Below are the code and all the weights of a small trained network. Each question names an input and a class and asks about switching units off, where a switched-off unit gives its printed mean instead of its output.

import numpy as np


def w(rows, s, z=0):
    codes = np.array(rows[::2]) - 128.0
    scale = np.full(codes.shape[1], s)
    scale[-1] = z or s
    return codes * scale


def f(y):
    return np.maximum(y, 0)


def log_softmax(a):
    a = a - a.max(-1, keepdims=True)
    return a - np.log(np.exp(a).sum(-1, keepdims=True))


def net(x, mask):
    res = np.array(x, float).reshape(1, 4) / 4 @ E
    y = f(res @ A[0][:, :-1].T + A[0][:, -1])
    res = res + np.where(mask, y, B[0][:, -1]) @ B[0][:, :-1]
    return log_softmax(res[-1] @ U[:, :-1].T + U[:, -1])


A, B = {}, {}
E = w([
[153,128,142,118],'x0',
[200,191,203,170],'x1',
[250,120,96,136],'x2',
[153,211,143,38],'x3',
],0.011)
A[0] = w([
[168,10,2,184,231],'N0',
[45,129,90,184,140],'N1',
[155,190,135,82,134],'N2',
[34,165,184,101,254],'N3',
[190,156,146,231,200],'N4',
[76,110,95,97,70],'N5',
],0.011,0.0042)
B[0] = w([
[68,198,22,254,251],'N0',
[138,167,122,125,186],'N1',
[185,154,49,30,179],'N2',
[132,238,202,125,211],'N3',
[88,244,190,168,212],'N4',
[96,104,54,83,165],'N5',
],0.0079,0.014)
U = w([
[161,25,177,134,22],'0',
[95,163,246,148,206],'1',
[148,132,80,128,57],'2',
[190,24,163,127,2],'3',
[169,167,184,125,150],'4',
[214,166,138,60,165],'5',
[149,144,114,170,151],'6',
[120,101,143,74,63],'7',
],0.013,0.0032)

Each question gives the input, the list of numbers given to net, and the class t.
The units are the neurons (one row each of A and B). Each row of codes is followed by its name. A weight is (code - 128) times the scale printed after its matrix; where a second scale follows, it is the last column's (A, B and U).
mask holds one flag per neuron, in row order. A switched-off neuron (its flag False) gives its mean, the last column of its row in B, instead of its output. The means were averaged over made-up inputs and are rounded, as every weight is.
A unit's drop is (log p(t) with every unit on - log p(t) with that unit switched off) / (log p(t) with every unit on - log p(t) with every unit switched off).
The circuit of an input: a set's keep is (log p(t) with only the set's units on - log p(t) with every unit switched off) / (log p(t) with every unit on - log p(t) with every unit switched off). Starting from all 6 units, units are removed one at a time, each time the one whose removal leaves the highest keep (on an exact tie, the one counted first), for as long as the keep stays at least 0.8.
circuit, biggest first: the units of the circuit, biggest drop first
k most important neurons: the k neurons with the biggest drops, biggest first
drop of u: that unit's drop, to one decimal
input [-6,2,-3,8], class 5: circuit, biggest first	(N2)
input [3,-1,-6,5], class 5: circuit, biggest first	(N4 N0)
input [5,-3,0,2], class 7: circuit, biggest first	(N0 N4 N3)
input [7,-3,-5,5], class 5: 4 most important neurons	(N4 N0 N2 N5)
input [7,-6,-8,7], class 5: 3 most important neurons	(N4 N5 N0)
input [-3,-6,1,6], class 5: 2 most important neurons	(N0 N2)
input [-6,5,0,7], class 5: 2 most important neurons	(N2 N0)
input [5,2,-6,4], class 5: 2 most important neurons	(N4 N2)
input [5,4,-4,7], class 5: drop of N2	0.5
input [-7,5,6,-2], class 1: drop of N4	1.1
input [8,-8,-8,7], class 5: drop of N5	0.5
